Below are the code and all the weights of a small trained network. Each question names an input and a target symbol and asks about switching units off, where a switched-off unit gives its printed mean instead of its output.

import numpy as np


def w(rows, s, z=0):
    codes = np.array(rows[::2]) - 128.0
    scale = np.full(codes.shape[1], s)
    scale[-1] = z or s
    return codes * scale


def f(y):
    return y / 2 * (1 + np.tanh(0.7978845608 * (y + 0.044715 * y**3)))


def softmax(a):
    e = np.exp(a - a.max(-1, keepdims=True))
    return e / e.sum(-1, keepdims=True)


def log_softmax(a):
    a = a - a.max(-1, keepdims=True)
    return a - np.log(np.exp(a).sum(-1, keepdims=True))


def net(x, mask):
    ids = ['Λαζησψ'.index(c) for c in x.split()]
    T = len(ids)
    res = E[ids] + P[:T]
    q, k, v = (res @ M[0].T for M in (Q, K, V))
    z = softmax(np.where(np.tri(T) > 0, q @ k.T / 2**0.5, -1e9)) @ v
    res = res + np.where(mask[0], z, O[0][:, -1]) @ O[0][:, :-1]
    y = f(res @ A[0][:, :-1].T + A[0][:, -1])
    res = res + np.where(mask[1:9], y, B[0][:, -1]) @ B[0][:, :-1]
    return log_softmax(res[-1] @ U[:, :-1].T + U[:, -1])


Q, K, V, O, A, B = {}, {}, {}, {}, {}, {}
E = w([
[148,136,104,126,85],'Λ',
[109,145,107,145,72],'α',
[166,160,160,96,109],'ζ',
[105,149,94,135,133],'η',
[159,145,123,91,2],'σ',
[107,180,187,76,166],'ψ',
],0.0099)
P = w([
[208,248,186,200,160],'0',
[10,139,193,221,49],'1',
[120,19,79,151,201],'2',
[157,253,98,140,112],'3',
[8,115,231,137,52],'4',
[111,31,58,86,195],'5',
[136,252,65,84,100],'6',
[4,130,192,74,58],'7',
[102,54,36,15,194],'8',
[176,242,128,111,103],'9',
],0.0058)
Q[0] = w([
[253,236,77,205,161],'head 1',
[162,95,130,152,152],'head 1',
],0.034)
K[0] = w([
[180,145,187,254,127],'head 1',
[100,73,87,103,127],'head 1',
],0.033)
V[0] = w([
[2,157,39,192,147],'head 1',
[122,168,159,141,232],'head 1',
],0.023)
O[0] = w([
[89,200,15,92,141,159],'head 1',
[131,117,154,2,115,252],'head 1',
],0.015,0.0035)
A[0] = w([
[99,40,69,117,136,80],'neuron 1',
[118,139,99,89,142,44],'neuron 2',
[95,162,150,158,127,11],'neuron 3',
[136,89,139,106,143,2],'neuron 4',
[61,102,140,110,103,67],'neuron 5',
[87,95,114,122,254,101],'neuron 6',
[116,175,124,104,93,109],'neuron 7',
[217,103,83,123,224,109],'neuron 8',
],0.022,0.0071)
B[0] = w([
[219,213,154,217,234,166],'neuron 1',
[142,77,149,95,35,240],'neuron 2',
[166,57,118,28,169,142],'neuron 3',
[149,135,25,176,132,168],'neuron 4',
[217,165,202,186,162,169],'neuron 5',
[93,157,208,142,66,172],'neuron 6',
[72,115,110,172,238,249],'neuron 7',
[208,2,101,58,204,151],'neuron 8',
],0.021,0.013)
U = w([
[133,75,67,207,74,107],'Λ',
[188,142,49,85,212,60],'α',
[121,194,182,84,53,255],'ζ',
[69,200,87,200,156,141],'η',
[140,54,112,2,169,132],'σ',
[128,97,234,147,182,23],'ψ',
],0.0065,0.0088)

Each question gives the input, a string of symbols that net reads in full, and the target symbol t.
The units are the heads (2 rows each of Q, K, V and O) and the neurons (one row each of A and B). Each row of codes is followed by its name. A weight is (code - 128) times the scale printed after its matrix; where a second scale follows, it is the last column's (O, A, B and U).
mask holds one flag per unit, heads first, then neurons. A switched-off unit (its flag False) gives its mean, the last column of its rows in O or B, instead of its output. The means were averaged over made-up inputs and are rounded, as every weight is.
A unit's drop is (log p(t) with every unit on - log p(t) with that unit switched off) / (log p(t) with every unit on - log p(t) with every unit switched off).
The circuit of an input: a set's keep is (log p(t) with only the set's units on - log p(t) with every unit switched off) / (log p(t) with every unit on - log p(t) with every unit switched off). Starting from all 9 units, units are removed one at a time, each time the one whose removal leaves the highest keep (on an exact tie, the one counted first), for as long as the keep stays at least 0.8.
circuit, biggest first: the units of the circuit, biggest drop first
k most important neurons: the k neurons with the biggest drops, biggest first
input η η ψ σ σ, target ψ: 2 most important neurons => (neuron 5; neuron 2)
input η η η Λ Λ Λ η Λ, target η: circuit, biggest first => (head 1)
input Λ σ ψ η Λ ψ η σ, target ψ: 2 most important neurons => (neuron 5; neuron 4)
input α ζ η η η ψ ψ, target η: 3 most important neurons => (neuron 8; neuron 2; neuron 3)
input η Λ η η Λ, target η: 3 most important neurons => (neuron 7; neuron 8; neuron 3)
input Λ Λ α α ψ η Λ ζ, target η: circuit, biggest first => (neuron 2; head 1)
input η η η Λ, target σ: 2 most important neurons => (neuron 2; neuron 7)
input ζ Λ ζ η η η Λ σ ψ σ, target Λ: circuit, biggest first => (neuron 4; head 1)
input ζ η ψ η σ η α, target Λ: circuit, biggest first => (neuron 4; head 1)
input α σ ψ η η η ψ η η ψ, target η: circuit, biggest first => (neuron 2; neuron 8)
input η η η η ζ, target η: 3 most important neurons => (neuron 7; neuron 8; neuron 3)
input ψ η η Λ ψ ψ σ, target α: circuit, biggest first => (neuron 4; head 1; neuron 2)
input η ζ α, target η: 2 most important neurons => (neuron 1; neuron 6)
input σ η ζ Λ, target ψ: circuit, biggest first => (head 1)
input Λ α ψ Λ σ α α, target ζ: circuit, biggest first => (head 1; neuron 7)
input α η η η α ψ ζ Λ, target ψ: circuit, biggest first => (neuron 5; head 1)
input Λ σ η, target ψ: circuit, biggest first => (neuron 1; neuron 4)
input Λ η η Λ, target ζ: 3 most important neurons => (neuron 7; neuron 8; neuron 4)
input η η η α, target σ: 3 most important neurons => (neuron 2; neuron 1; neuron 7)
input ψ α ψ η Λ Λ Λ η Λ η, target α: 3 most important neurons => (neuron 4; neuron 2; neuron 6)
